Below are the code and all the weights of a small trained network. Each question names an input and a class and asks about switching units off, where a switched-off unit gives its printed mean instead of its output.

import numpy as np


def w(rows, s, z=0):
    codes = np.array(rows[::2]) - 128.0
    scale = np.full(codes.shape[1], s)
    scale[-1] = z or s
    return codes * scale


def f(y):
    return np.maximum(y, 0)


def log_softmax(a):
    a = a - a.max(-1, keepdims=True)
    return a - np.log(np.exp(a).sum(-1, keepdims=True))


def net(x, mask):
    res = np.array(x, float).reshape(1, 5) / 4 @ E
    y = f(res @ A[0][:, :-1].T + A[0][:, -1])
    res = res + np.where(mask, y, B[0][:, -1]) @ B[0][:, :-1]
    return log_softmax(res[-1] @ U[:, :-1].T + U[:, -1])


A, B = {}, {}
E = w([
[159,159,117,65,217,102,214,23],'x0',
[96,145,83,203,251,233,151,132],'x1',
[73,200,188,154,153,109,168,49],'x2',
[222,107,64,144,118,53,186,53],'x3',
[150,129,73,21,45,147,124,118],'x4',
],0.011)
A[0] = w([
[154,100,97,121,78,122,50,183,87],'neuron 1',
[57,138,113,133,153,150,80,134,162],'neuron 2',
[132,129,192,125,134,108,130,115,15],'neuron 3',
[11,118,185,172,147,189,71,152,115],'neuron 4',
[50,132,177,174,143,186,95,170,110],'neuron 5',
[136,131,86,131,90,105,77,135,4],'neuron 6',
[114,88,94,157,215,153,179,84,168],'neuron 7',
[132,149,160,127,95,70,161,92,101],'neuron 8',
[170,106,113,168,194,82,165,99,63],'neuron 9',
[140,132,64,35,136,230,84,135,205],'neuron 10',
[121,99,180,95,8,88,149,122,129],'neuron 11',
[136,107,114,133,54,119,75,196,138],'neuron 12',
[100,167,162,144,133,140,98,160,57],'neuron 13',
[185,120,144,101,76,90,82,189,90],'neuron 14',
[145,134,132,86,134,168,115,136,61],'neuron 15',
],0.013,0.0031)
B[0] = w([
[155,32,185,251,86,181,128,88,204],'neuron 1',
[60,97,117,107,117,98,138,210,188],'neuron 2',
[48,148,101,101,109,113,156,139,149],'neuron 3',
[66,194,21,113,128,155,1,238,251],'neuron 4',
[34,198,33,103,131,118,37,227,231],'neuron 5',
[188,90,128,121,117,173,141,84,161],'neuron 6',
[115,208,172,184,215,181,178,140,209],'neuron 7',
[126,160,113,80,181,84,92,98,174],'neuron 8',
[165,170,184,181,193,134,116,91,182],'neuron 9',
[63,99,147,80,60,246,194,99,206],'neuron 10',
[209,125,160,73,85,69,48,68,224],'neuron 11',
[207,26,122,219,19,130,75,132,214],'neuron 12',
[148,140,69,151,132,125,74,147,175],'neuron 13',
[209,89,113,153,75,76,104,89,205],'neuron 14',
[106,67,140,96,121,102,191,145,149],'neuron 15',
],0.0078,0.021)
U = w([
[193,40,129,176,107,152,75,130,3],'0',
[167,169,149,32,129,36,108,78,141],'1',
[93,130,114,64,155,240,217,130,98],'2',
[73,152,73,135,138,172,36,224,164],'3',
[132,193,143,191,254,158,177,120,186],'4',
],0.0098,0.0015)

Each question gives the input, the list of numbers given to net, and the class t.
The units are the neurons (one row each of A and B). Each row of codes is followed by its name. A weight is (code - 128) times the scale printed after its matrix; where a second scale follows, it is the last column's (A, B and U).
mask holds one flag per neuron, in row order. A switched-off neuron (its flag False) gives its mean, the last column of its row in B, instead of its output. The means were averaged over made-up inputs and are rounded, as every weight is.
A unit's drop is (log p(t) with every unit on - log p(t) with that unit switched off) / (log p(t) with every unit on - log p(t) with every unit switched off).
The circuit of an input: a set's keep is (log p(t) with only the set's units on - log p(t) with every unit switched off) / (log p(t) with every unit on - log p(t) with every unit switched off). Starting from the 12 units with the biggest drops (on a tie, the unit counted first), units are removed one at a time, each time the one whose removal leaves the highest keep (on an exact tie, the one counted first), for as long as the keep stays at least 0.8.
units of the circuit, in order: the units of the circuit, biggest drop first
k most important neurons: the k neurons with the biggest drops, biggest first
drop when u is switched off: that unit's drop, to one decimal
input [-1,8,-8,-1,8], class 2: units of the circuit, in order => [neuron 10]
input [8,0,7,1,8], class 2: 4 most important neurons => [neuron 11; neuron 14; neuron 7; neuron 12]
input [2,1,7,-1,6], class 2: 3 most important neurons => [neuron 11; neuron 14; neuron 4]
input [5,-3,-8,-3,-6], class 0: 2 most important neurons => [neuron 4; neuron 5]
input [-6,-8,4,5,-1], class 0: 2 most important neurons => [neuron 12; neuron 1]
input [4,-8,-2,-5,2], class 1: 2 most important neurons => [neuron 11; neuron 8]
input [-8,1,-1,-4,8], class 0: 2 most important neurons => [neuron 12; neuron 1]
input [-6,5,-8,-2,4], class 0: 2 most important neurons => [neuron 1; neuron 12]
input [6,-5,-6,-4,-6], class 1: drop when neuron 1 is switched off => 0.2
input [5,-1,7,-7,7], class 2: drop when neuron 10 is switched off => 0.1
input [6,-3,4,1,-2], class 4: drop when neuron 11 is switched off => 0.2
